Here is a tiny trained network, its code and every weight. The questions are about switching its units off for an input and a class, where a switched-off unit gives its printed mean instead of its output.

import numpy as np


def w(rows, s, z=0):
    codes = np.array(rows[::2]) - 128.0
    scale = np.full(codes.shape[1], s)
    scale[-1] = z or s
    return codes * scale


def norm(h):
    return h / np.sqrt((h * h).mean(-1, keepdims=True) + 1e-5)


def f(y):
    return np.maximum(y, 0)


def log_softmax(a):
    a = a - a.max(-1, keepdims=True)
    return a - np.log(np.exp(a).sum(-1, keepdims=True))


def net(x, mask):
    res = np.array(x, float).reshape(1, 7) / 4 @ E
    u = 0
    for l in range(2):
        y = f(norm(res) @ A[l][:, :-1].T + A[l][:, -1])
        res = res + np.where(mask[u : u + 8], y, B[l][:, -1]) @ B[l][:, :-1]
        u += 8
    return log_softmax(norm(res)[-1] @ U[:, :-1].T + U[:, -1])


A, B = {}, {}
E = w([
[131,127,128,132,131,125,134,125,125,131],'x0',
[128,128,130,126,127,130,131,128,123,131],'x1',
[119,131,173,98,254,138,131,130,125,126],'x2',
[125,129,129,130,128,125,132,128,126,132],'x3',
[144,75,124,149,120,207,171,159,190,169],'x4',
[126,133,131,123,124,133,129,129,126,131],'x5',
[94,123,115,110,119,103,38,59,143,193],'x6',
],0.0073)
A[0] = w([
[209,121,85,168,15,141,229,209,85,40,40],'L0N1',
[134,221,94,156,22,123,161,114,127,62,49],'L0N2',
[121,83,124,152,109,196,98,119,85,165,21],'L0N3',
[137,50,153,170,42,122,85,161,156,157,19],'L0N4',
[151,189,96,172,4,109,94,121,72,115,88],'L0N5',
[155,116,130,161,152,159,224,242,141,76,68],'L0N6',
[117,95,144,100,33,130,109,185,138,152,132],'L0N7',
[199,215,139,144,99,92,133,218,20,25,2],'L0N8',
],0.0046,0.0034)
B[0] = w([
[74,84,227,178,107,137,39,114,217,157,255],'L0N1',
[12,126,188,162,172,42,140,119,211,99,197],'L0N2',
[85,119,90,133,131,147,141,125,138,177,136],'L0N3',
[166,137,56,162,143,190,147,120,95,119,162],'L0N4',
[102,24,98,6,170,129,224,83,119,113,219],'L0N5',
[220,134,156,92,100,118,136,117,51,148,234],'L0N6',
[180,167,99,192,136,105,147,135,136,112,183],'L0N7',
[1,135,81,205,227,109,119,80,119,122,214],'L0N8',
],0.0058,0.0053)
A[1] = w([
[123,240,137,128,179,104,65,127,9,103,96],'L1N1',
[159,132,138,76,160,173,185,192,44,98,5],'L1N2',
[141,154,8,97,76,121,152,89,122,141,104],'L1N3',
[129,51,125,136,86,139,158,153,187,114,103],'L1N4',
[87,195,130,165,148,93,184,169,91,5,104],'L1N5',
[85,153,136,146,72,18,130,83,50,72,135],'L1N6',
[113,167,73,2,139,29,120,94,102,107,26],'L1N7',
[151,110,134,109,174,186,120,171,181,193,78],'L1N8',
],0.0072,0.0024)
B[1] = w([
[193,254,58,228,75,216,90,152,106,196,235],'L1N1',
[192,69,123,109,150,86,160,181,131,79,178],'L1N2',
[197,131,43,69,108,163,201,135,105,149,177],'L1N3',
[152,207,147,137,93,118,58,155,63,164,205],'L1N4',
[26,41,8,120,168,203,88,209,143,171,214],'L1N5',
[87,70,157,48,168,114,156,88,150,95,255],'L1N6',
[182,141,244,109,80,73,162,128,108,54,236],'L1N7',
[49,112,128,127,151,66,146,89,165,73,206],'L1N8',
],0.0075,0.0064)
U = w([
[3,80,138,132,185,103,111,87,174,121,250],'0',
[147,111,144,29,72,69,163,82,72,73,122],'1',
[108,164,41,173,175,197,100,212,58,121,98],'2',
[190,254,160,130,140,127,83,87,84,126,102],'3',
[137,116,196,212,37,139,104,176,135,154,105],'4',
[161,134,7,121,80,164,137,98,146,207,96],'5',
[199,69,176,112,194,103,179,178,137,84,80],'6',
],0.015,0.0027)

Each question gives the input, the list of numbers given to net, and the class t.
The units are the neurons (one row each of A and B). Each row of codes is followed by its name. A weight is (code - 128) times the scale printed after its matrix; where a second scale follows, it is the last column's (A, B and U).
mask holds one flag per neuron, layer by layer. A switched-off neuron (its flag False) gives its mean, the last column of its row in B, instead of its output. The means were averaged over made-up inputs and are rounded, as every weight is.
A unit's drop is (log p(t) with every unit on - log p(t) with that unit switched off) / (log p(t) with every unit on - log p(t) with every unit switched off).
The circuit of an input: a set's keep is (log p(t) with only the set's units on - log p(t) with every unit switched off) / (log p(t) with every unit on - log p(t) with every unit switched off). Starting from the 12 units with the biggest drops (on a tie, the unit counted first), units are removed one at a time, each time the one whose removal leaves the highest keep (on an exact tie, the one counted first), for as long as the keep stays at least 0.8.
units of the circuit, in order: the units of the circuit, biggest drop first
top k neurons: the k neurons with the biggest drops, biggest first
top k neurons in layer l: the k neurons of layer l with the biggest drops, biggest first
drop when u is switched off: that unit's drop, to one decimal
input [3,8,8,7,0,-5,7], class 3: units of the circuit, in order : L0N1; L0N5; L1N1
input [3,-4,5,0,0,5,2], class 3: top neuron in layer 1 : L1N5
input [-2,-4,-3,0,0,-5,-3], class 0: top 2 neurons : L0N2; L0N8
input [5,3,2,4,-5,1,1], class 3: top 3 neurons in layer 0 : L0N2; L0N7; L0N4
input [-1,1,-1,-8,6,-6,-8], class 4: units of the circuit, in order : L0N1; L1N4
input [6,4,5,2,0,2,4], class 3: top 3 neurons : L0N1; L0N5; L1N5
input [-8,-4,1,6,-7,-3,-2], class 2: top 2 neurons : L1N1; L1N5
input [8,-2,-7,5,0,1,1], class 1: top 2 neurons in layer 1 : L1N1; L1N5
input [-1,4,3,1,-7,6,1], class 3: top 2 neurons : L1N1; L1N7
input [-6,7,-1,7,0,7,-5], class 0: top 2 neurons in layer 0 : L0N8; L0N1
input [-7,-4,0,-5,2,-4,1], class 5: top 2 neurons : L0N1; L1N7
input [4,6,2,4,-7,8,2], class 3: top 2 neurons in layer 1 : L1N1; L1N7
input [-5,5,0,-5,5,-8,7], class 5: top 3 neurons : L0N1; L0N2; L1N6
input [-1,7,0,2,5,6,4], class 5: units of the circuit, in order : L0N1
input [-6,1,-2,3,0,5,1], class 1: top 2 neurons : L0N5; L1N1
input [8,-3,2,-5,-6,6,-4], class 2: top 2 neurons : L1N1; L1N5
input [8,5,1,-6,3,0,0], class 6: top 2 neurons : L0N1; L1N2
input [-4,2,0,7,-7,1,-5], class 0: top 2 neurons : L1N6; L0N2
input [8,-1,5,6,-5,-7,5], class 3: drop when L1N1 is switched off : 0.3
input [-4,5,-2,-7,2,4,-4], class 4: drop when L0N1 is switched off : 1.6
input [-1,-2,-5,5,-3,-6,8], class 1: drop when L0N4 is switched off : 0.0
input [4,6,3,-4,-7,-2,3], class 3: units of the circuit, in order : L1N1
input [-5,-7,5,-2,-6,6,-5], class 2: top 2 neurons : L1N1; L1N5
